[[-75.763, -6.952, -71.461, -112.791], [-83.587, 111.263, -44.129, -166.022]] yields 111.263, -6.952
[-33.694, -52.138, 100.202, -177.626, 48.590, -73.529] yields 100.202, 48.590
[[204.78, 91.51, -120.20, 166.23], [-178.32, -34.61, -34.06, -46.92]] yields 204.78, 166.23
[-0.132, -0.009, 0.170, 0.146] yields 0.170, 0.146
[-137.186, -79.385, 137.620, -153.661, 104.325] yields 137.620, 104.325
[[20.533, 4.039, -18.603, -5.628], [4.741, 16.275, -10.289, 15.554]] yields 20.533, 16.275
[0.147, 0.109, 0.192, -0.144, 0.149, -0.020] yields 0.192, 0.149
[[163.1, 117.9, 122.7, 172.4, 142.2, 118.8], [-151.6, 38.3, 134.2, 199.9, 75.8, 157.7], [111.4, 170.7, 162.4, 195.9, 196.5, 167.5]] yields 199.9, 196.5
[[-0.02, 0.05, -0.11, -0.10, -0.13], [-0.16, -0.12, -0.09, 0.13, 0.07]] yields 0.13, 0.07
---
[[55, 54, 62, 58, 82, 14, 79],
 [29, 77, 15, 43, 37, 80, 15],
 [40, 34, 46, 80, 50, 34, 65]] >> 82

[[93, 114, 279, 84],
 [389, 519, 150, 651],
 [132, 201, 197, 817]] >> 114

[[30, 24, 97, 68, 32, 24],
 [35, 54, 38, 50, 52, 75],
 [92, 64, 53, 32, 68, 43]] >> 68

[[934, 854, 158, 650, 315],
 [989, 701, 91, 434, 308],
 [21, 356, 924, 636, 694]] >> 158

[[80, 81, 70, 28, 76, 75, 40],
 [68, 59, 79, 41, 45, 54, 10],
 [84, 96, 37, 43, 98, 98, 85]] >> 76

[[31, 56, 42, 26],
 [26, 37, 42, 26],
 [2, 37, 42, 87]] >> 56

[[151, 10, 17, 89, 110, 88],
 [106, 105, 156, 88, 34, 36],
 [13, 210, 185, 86, 73, 102]] >> 89

[[6, 5, 6, 5],
 [8, 5, 3, 5],
 [5, 5, 2, 5]] >> 5
---
Q: [-29  -1 -24  27  -7 -58 -43]
A: -29
Q: [-36 -46  16  44   7]
A: -36
Q: [  0 -60  -3  15 -27  63]
A: 0
Q: [ 15  32  42  -7 -63  31 -65]
A: 15
Q: [-38 -58  24  42  39]
A: -38
Q: [ 31  40 -62   5 -26]
A: 31
Q: [ 28 -55  18  38  39 -28 -38]
A: 28
Q: [ 61  21 -21 -16]
A: 61
---
[-20   1   7   6 -15  55  28]	55

[[-17   8   5 -18 -10]
 [  0  49  14 -16  -6]
 [  9  36 -10 -10 -20]]	-18

[[ 32 -12 -60  10 -15  -4  22]
 [ 32 -12 -23  10 -22  -4   3]
 [ 32 -12 -60  10 -15  -4  22]]	-4

[[-31   0  44 -17 -56]
 [ -3 -33  35  55 -19]]	-17

[  2  20  49   5 -49  48]	-49

[  1  36 -13  12  16  40  49]	40

[ 40 -29  48 -27 -57]	-27

[-50 -17 -42   4 -48  20  28]	20

[ 22 -46   0  25  56  -1  35]	-1

[ -6  -2  36  49 -36 -59]	-36
---
[ 2 32 10 49 45] >> 32
[ 10 -12  55  23  25] >> 23
[ 51  58 -38  -9  35] >> 35
[-45   7 -42  38  65] >> 7
[  1 -31   5  50   0] >> 1
[  9 -47  18 -14  -4] >> -4
[-52 -22 -30   3 -10] >> -22
[-54 -17  44 -27  33] >> -17
---
[[28 94 41 12]
 [37 93 30 13]
 [33 12 32 95]] ans = 93

[[7418 4947 6152 8738 5886]
 [4937 7889 3567 5047 6783]
 [3186 4956 4723 6676 6986]] ans = 7889

[[-701  235  -53  918  308  855]
 [-350  114   27  -15 -460  254]
 [-399 -426  611  615  172  452]] ans = 114

[[-764 -550  850 -494 -203]
 [-192  877 -245 -659  281]
 [ 607  827  988  930 -600]] ans = 877

[[224 348 196 374 222 499]
 [620 414 605 398 622 336]
 [195 806 420 797 193 478]] ans = 414

[[-317 -806 -301 -525]
 [-279 -201    3 -630]
 [-269  685  -71 -122]] ans = -201

[[-693  -89  497  465  425]
 [-732 -159  534  479  246]
 [-767 -201  560  464   77]] ans = -159
---
[[-17  52 -12  56]
 [-11  48  39  50]] ==> 52

[[-34 -26   1  35  52 -25 -10]
 [-15  15 -28 -44 -17  44  11]] ==> 52

[[ 10  65   1 -31  15]
 [ -5  12   2 -14  -2]] ==> 1

[[-61 -19 -35 -30]
 [ 21  -6 -34 -40]] ==> -19

[[ -8  10  29  -1 -10   4  -6]
 [-15 -22 -47  -9  14 -33  12]] ==> -10

[[ 12  56   2  -6 -52]
 [ 40  64 -18 -15  23]] ==> 2
---
array([[ 0.10,  0.03, -0.19, -0.01,  0.05],
       [ 0.14,  0.07, -0.16,  0.04,  0.02],
       [ 0.00,  0.02, -0.17,  0.05,  0.07]]): 0.00

array([[ -7.37,  -8.17,  -6.43,  -8.83,  -7.01,  -8.53],
       [ -7.93,  -9.69,  -5.18, -11.99,  -6.64, -11.18],
       [ -0.75,   4.63, -16.77,  21.34, -10.38,  17.17]]): -0.75

array([[-0.005, -0.009, -0.039,  0.002,  0.009,  0.014],
       [ 0.019,  0.010,  0.110,  0.007, -0.004, -0.015],
       [-0.008,  0.006, -0.007, -0.163,  0.158,  0.130]]): -0.008

array([[-0.71,  1.03, -1.45, -2.10, -0.84],
       [ 2.23, -2.07,  1.86, -0.40,  0.24],
       [-0.36, -0.51, -0.28,  0.55, -0.79]]): -0.36

array([[ 21.556,  19.370, -21.088,  10.742,  23.689,  15.807],
       [  2.550,   1.460,  19.215,   0.320,  14.459,  17.980],
       [-17.158, -15.498,  15.301, -19.109,  -1.578,  19.363]]): -17.158

array([[ -97.7,    3.5,  -71.9, -159.7,    6.0],
       [ -38.2,  -93.9,  -71.5, -232.9,  145.9],
       [ 168.8, -111.9,  -72.5,  -22.9,   -5.1]]): 168.8
---
[ 0.13 -0.17 -0.05  0.09]
0.09
[ -66.9   76.3  -84.5 -182.1  102.9   11.6]
11.6
[ 100.9 -127.1    4.9   40.1    6.4]
6.4
[ -3.67  -4.21  12.86 -15.27  11.65  -7.37 -11.16]
-11.16
[ -62.054 -127.817 -142.982 -161.316  147.910 -181.744]
-181.744
[ 14.24  -3.05  -9.14   3.86 -11.89]
-11.89
---
[[41, -12, 41, -47, 8, -7], [31, 3, 35, -38, -42, 16], [56, -22, 58, -62, -30, 13]]
-22
[54, 37, 28, 16]
37
[[31, -39, 43, 24, 8, -46, 38], [33, -26, 2, 31, 25, -59, 15], [33, -30, 11, 28, 22, -56, 21]]
-30
[49, -9, 59, -34]
-9
[53, -20, 4, -22, 39]
-20
[-14, 40, 48, -21, -48]
40
[-24, -65, -25, -29, 3, -7]
-65
[21, -42, -58, -39, 52, -45, 9]
-42
[[-4, 19, -2, 28, 15], [-19, 0, -9, 28, 50]]
0
